Below are the code and all the weights of a small trained network. Each question names an input and a target symbol and asks about switching units off, where a switched-off unit gives its printed mean instead of its output.

import numpy as np


def w(rows, s, z=0):
    codes = np.array(rows[::2]) - 128.0
    scale = np.full(codes.shape[1], s)
    scale[-1] = z or s
    return codes * scale


def norm(h):
    return h / np.sqrt((h * h).mean(-1, keepdims=True) + 1e-5)


def f(y):
    return np.maximum(y, 0)


def softmax(a):
    e = np.exp(a - a.max(-1, keepdims=True))
    return e / e.sum(-1, keepdims=True)


def log_softmax(a):
    a = a - a.max(-1, keepdims=True)
    return a - np.log(np.exp(a).sum(-1, keepdims=True))


def net(x, mask):
    ids = ['αβγδεηθλτφ'.index(c) for c in x.split()]
    T = len(ids)
    res = E[ids] + P[:T]
    u = 0
    for l in range(3):
        r = norm(res)
        for j in range(2):
            rows = slice(3 * j, 3 * j + 3)
            q, k, v = (r @ M[l][rows].T for M in (Q, K, V))
            z = softmax(np.where(np.tri(T) > 0, q @ k.T / 3**0.5, -1e9)) @ v
            o = O[l][rows]
            res = res + np.where(mask[u + j], z, o[:, -1]) @ o[:, :-1]
        u += 2
        y = f(norm(res) @ A[l][:, :-1].T + A[l][:, -1])
        res = res + np.where(mask[u : u + 4], y, B[l][:, -1]) @ B[l][:, :-1]
        u += 4
    return log_softmax(norm(res)[-1] @ U[:, :-1].T + U[:, -1])


Q, K, V, O, A, B = {}, {}, {}, {}, {}, {}
E = w([
[77,107,72,97,82,105],'α',
[114,182,102,163,109,126],'β',
[101,111,46,185,158,95],'γ',
[180,248,61,154,160,3],'δ',
[83,90,104,44,57,194],'ε',
[79,114,85,122,136,99],'η',
[134,140,153,128,71,136],'θ',
[147,98,122,198,199,166],'λ',
[159,89,173,129,144,193],'τ',
[116,116,135,75,166,133],'φ',
],0.019)
P = w([
[126,176,80,131,75,151],'0',
[5,110,117,117,148,193],'1',
[118,150,141,134,135,128],'2',
[146,143,92,117,76,114],'3',
[33,92,176,174,149,107],'4',
[146,129,143,135,138,107],'5',
[168,119,95,115,75,85],'6',
[67,82,189,175,133,62],'7',
[156,116,135,136,139,98],'8',
[171,119,82,110,71,91],'9',
],0.018)
Q[0] = w([
[140,197,54,82,121,185],'L0H1',
[220,210,75,9,226,154],'L0H1',
[1,119,180,135,152,161],'L0H1',
[105,100,189,184,50,66],'L0H2',
[107,105,199,124,130,130],'L0H2',
[203,181,81,85,113,149],'L0H2',
],0.0098)
K[0] = w([
[104,246,112,155,82,159],'L0H1',
[62,158,74,125,134,221],'L0H1',
[164,132,147,69,168,114],'L0H1',
[155,55,150,185,98,45],'L0H2',
[120,73,148,89,140,138],'L0H2',
[75,219,96,117,46,145],'L0H2',
],0.013)
V[0] = w([
[69,158,92,67,129,147],'L0H1',
[126,121,113,2,183,114],'L0H1',
[102,159,173,122,108,72],'L0H1',
[222,197,105,69,140,160],'L0H2',
[66,189,111,114,53,119],'L0H2',
[207,158,173,178,131,147],'L0H2',
],0.0075)
O[0] = w([
[157,74,88,147,111,27,151],'L0H1',
[149,170,238,2,162,95,26],'L0H1',
[10,229,90,192,100,125,146],'L0H1',
[243,7,97,162,146,58,68],'L0H2',
[132,152,124,43,118,165,253],'L0H2',
[146,125,154,19,146,24,122],'L0H2',
],0.006,0.0041)
A[0] = w([
[177,90,154,77,244,117,247],'L0N1',
[121,209,153,142,255,176,1],'L0N2',
[91,134,167,202,114,90,44],'L0N3',
[37,186,228,71,226,76,159],'L0N4',
],0.0081,0.0021)
B[0] = w([
[15,249,61,155,99,245,219],'L0N1',
[225,187,212,106,106,57,171],'L0N2',
[74,2,160,145,130,239,204],'L0N3',
[179,166,53,46,171,198,255],'L0N4',
],0.0084,0.0037)
Q[1] = w([
[185,2,107,90,138,175],'L1H1',
[22,69,208,167,145,78],'L1H1',
[231,136,19,83,148,54],'L1H1',
[134,71,55,135,216,121],'L1H2',
[114,97,211,204,158,181],'L1H2',
[155,39,45,65,109,183],'L1H2',
],0.011)
K[1] = w([
[249,83,151,83,152,95],'L1H1',
[60,91,200,168,83,249],'L1H1',
[149,191,5,123,165,66],'L1H1',
[172,148,80,221,157,133],'L1H2',
[136,103,224,175,156,219],'L1H2',
[244,74,130,137,110,61],'L1H2',
],0.011)
V[1] = w([
[158,255,138,177,174,101],'L1H1',
[85,125,133,147,138,172],'L1H1',
[84,187,186,158,111,72],'L1H1',
[141,90,109,83,57,148],'L1H2',
[132,130,151,157,58,97],'L1H2',
[96,116,195,92,134,125],'L1H2',
],0.0085)
O[1] = w([
[253,85,60,152,102,159,59],'L1H1',
[146,60,89,54,160,58,213],'L1H1',
[79,114,14,42,12,150,72],'L1H1',
[78,83,77,143,170,225,254],'L1H2',
[155,223,142,240,160,118,140],'L1H2',
[123,255,53,23,37,201,56],'L1H2',
],0.0039,0.0045)
A[1] = w([
[124,122,212,156,104,254,2],'L1N1',
[125,145,75,107,212,109,166],'L1N2',
[191,231,108,189,186,108,43],'L1N3',
[155,72,120,212,88,180,97],'L1N4',
],0.0098,0.003)
B[1] = w([
[123,43,79,143,58,4,253],'L1N1',
[132,117,250,6,147,139,175],'L1N2',
[58,136,57,115,239,158,162],'L1N3',
[86,152,214,166,139,102,229],'L1N4',
],0.011,0.0066)
Q[2] = w([
[221,78,85,188,58,94],'L2H1',
[236,164,85,206,134,189],'L2H1',
[192,75,83,150,102,172],'L2H1',
[95,116,85,214,112,86],'L2H2',
[141,251,107,84,151,107],'L2H2',
[161,146,159,188,76,138],'L2H2',
],0.012)
K[2] = w([
[210,164,125,107,128,9],'L2H1',
[190,231,40,131,182,101],'L2H1',
[136,181,112,73,160,85],'L2H1',
[125,133,79,171,123,124],'L2H2',
[91,173,109,124,159,175],'L2H2',
[171,188,132,158,96,207],'L2H2',
],0.013)
V[2] = w([
[79,62,81,95,230,75],'L2H1',
[114,96,254,175,45,225],'L2H1',
[38,180,173,191,76,149],'L2H1',
[210,65,68,170,84,68],'L2H2',
[161,152,152,180,94,218],'L2H2',
[23,155,224,201,19,128],'L2H2',
],0.007)
O[2] = w([
[152,147,103,134,140,120,179],'L2H1',
[2,243,251,230,127,198,163],'L2H1',
[124,136,137,113,166,172,191],'L2H1',
[171,75,38,133,105,200,138],'L2H2',
[148,77,145,140,104,108,111],'L2H2',
[199,120,102,75,132,112,254],'L2H2',
],0.0073,0.0091)
A[2] = w([
[71,119,109,101,170,118,27],'L2N1',
[106,123,148,120,92,88,7],'L2N2',
[196,253,138,177,116,120,124],'L2N3',
[103,45,142,69,120,146,4],'L2N4',
],0.015,0.0047)
B[2] = w([
[146,206,173,151,28,13,237],'L2N1',
[174,40,36,197,214,183,180],'L2N2',
[203,205,254,234,19,198,223],'L2N3',
[221,145,152,208,237,190,254],'L2N4',
],0.0082,0.0044)
U = w([
[88,46,241,129,93,21,57],'α',
[103,159,117,159,151,58,83],'β',
[40,154,93,115,87,146,146],'γ',
[118,86,234,4,109,120,223],'δ',
[139,115,157,151,214,175,117],'ε',
[141,179,106,84,145,233,132],'η',
[106,150,165,95,62,48,97],'θ',
[159,222,83,177,143,134,35],'λ',
[188,132,118,65,118,90,255],'τ',
[165,172,201,146,59,148,113],'φ',
],0.013,0.0058)

Each question gives the input, a string of symbols that net reads in full, and the target symbol t.
The units are the heads (3 rows each of Q, K, V and O) and the neurons (one row each of A and B). Each row of codes is followed by its name. A weight is (code - 128) times the scale printed after its matrix; where a second scale follows, it is the last column's (O, A, B and U).
mask holds one flag per unit, layer by layer, with each layer's heads first. A switched-off unit (its flag False) gives its mean, the last column of its rows in O or B, instead of its output. The means were averaged over made-up inputs and are rounded, as every weight is.
A unit's drop is (log p(t) with every unit on - log p(t) with that unit switched off) / (log p(t) with every unit on - log p(t) with every unit switched off).
The circuit of an input: a set's keep is (log p(t) with only the set's units on - log p(t) with every unit switched off) / (log p(t) with every unit on - log p(t) with every unit switched off). Starting from the 12 units with the biggest drops (on a tie, the unit counted first), units are removed one at a time, each time the one whose removal leaves the highest keep (on an exact tie, the one counted first), for as long as the keep stays at least 0.8.
units of the circuit, in order: the units of the circuit, biggest drop first
unit that matters most: the unit with the biggest drop
k most important neurons: the k neurons with the biggest drops, biggest first
k most important neurons of layer l: the k neurons of layer l with the biggest drops, biggest first
which heads matter: for each layer, one digit per head in row order, 1 if its drop is at least 0.15 and else 0, layers parted by /
input φ θ θ φ δ, target δ: 2 most important neurons => (L1N2; L0N3)
input λ θ τ θ β, target ε: which heads matter => 10 / 00 / 01
input θ θ φ θ τ φ λ δ θ θ, target τ: which heads matter => 00 / 10 / 10
input θ β γ η, target θ: 2 most important neurons of layer 2 => (L2N1; L2N4)
input φ θ θ θ η, target γ: units of the circuit, in order => (L0H2)
input δ δ τ θ θ δ β φ, target δ: units of the circuit, in order => (L0N4; L1N2)
input φ θ α τ α τ τ φ, target δ: units of the circuit, in order => (L1N2; L0N4)
input δ γ τ α, target τ: units of the circuit, in order => (L2H1; L1H1)
input θ η φ η τ ε ε τ, target ε: which heads matter => 01 / 01 / 00
input τ θ θ φ τ, target δ: which heads matter => 10 / 00 / 00
input φ η θ φ τ, target δ: units of the circuit, in order => (L0H1; L0N4)
input λ ε φ θ θ λ δ τ, target ε: 3 most important neurons => (L2N4; L0N4; L1N1)
input θ θ τ θ θ, target ε: 4 most important neurons => (L2N4; L0N4; L0N1; L0N3)
input θ θ τ, target τ: 2 most important neurons => (L1N1; L0N2)
input θ θ τ θ θ θ τ β, target ε: units of the circuit, in order => (L0N3; L0H1; L0N4)
input φ τ λ τ τ η ε, target η: unit that matters most => L0H1
input β δ φ θ φ θ θ φ θ, target η: 2 most important neurons => (L0N3; L1N4)
input λ θ θ φ φ τ θ θ, target ε: 2 most important neurons => (L0N3; L2N4)
input θ τ θ λ θ α θ τ φ τ, target α: 3 most important neurons => (L1N4; L0N4; L1N1)
input γ τ β λ β, target α: units of the circuit, in order => (L0N3; L1N1; L0N1)
input φ θ θ τ ε τ δ ε θ β, target τ: which heads matter => 00 / 00 / 10
input γ β ε, target ε: which heads matter => 10 / 00 / 00
input η θ ε φ τ τ θ θ τ, target γ: 3 most important neurons => (L0N1; L1N1; L1N2)
input α δ λ θ θ α φ β β ε, target τ: units of the circuit, in order => (L2H1; L0N1; L1N2)
input θ τ φ θ τ α θ θ λ, target β: 2 most important neurons => (L1N3; L0N2)
input θ τ α, target θ: unit that matters most => L2N1
input τ τ φ, target η: which heads matter => 00 / 10 / 00
input θ φ θ θ β, target γ: unit that matters most => L0H2
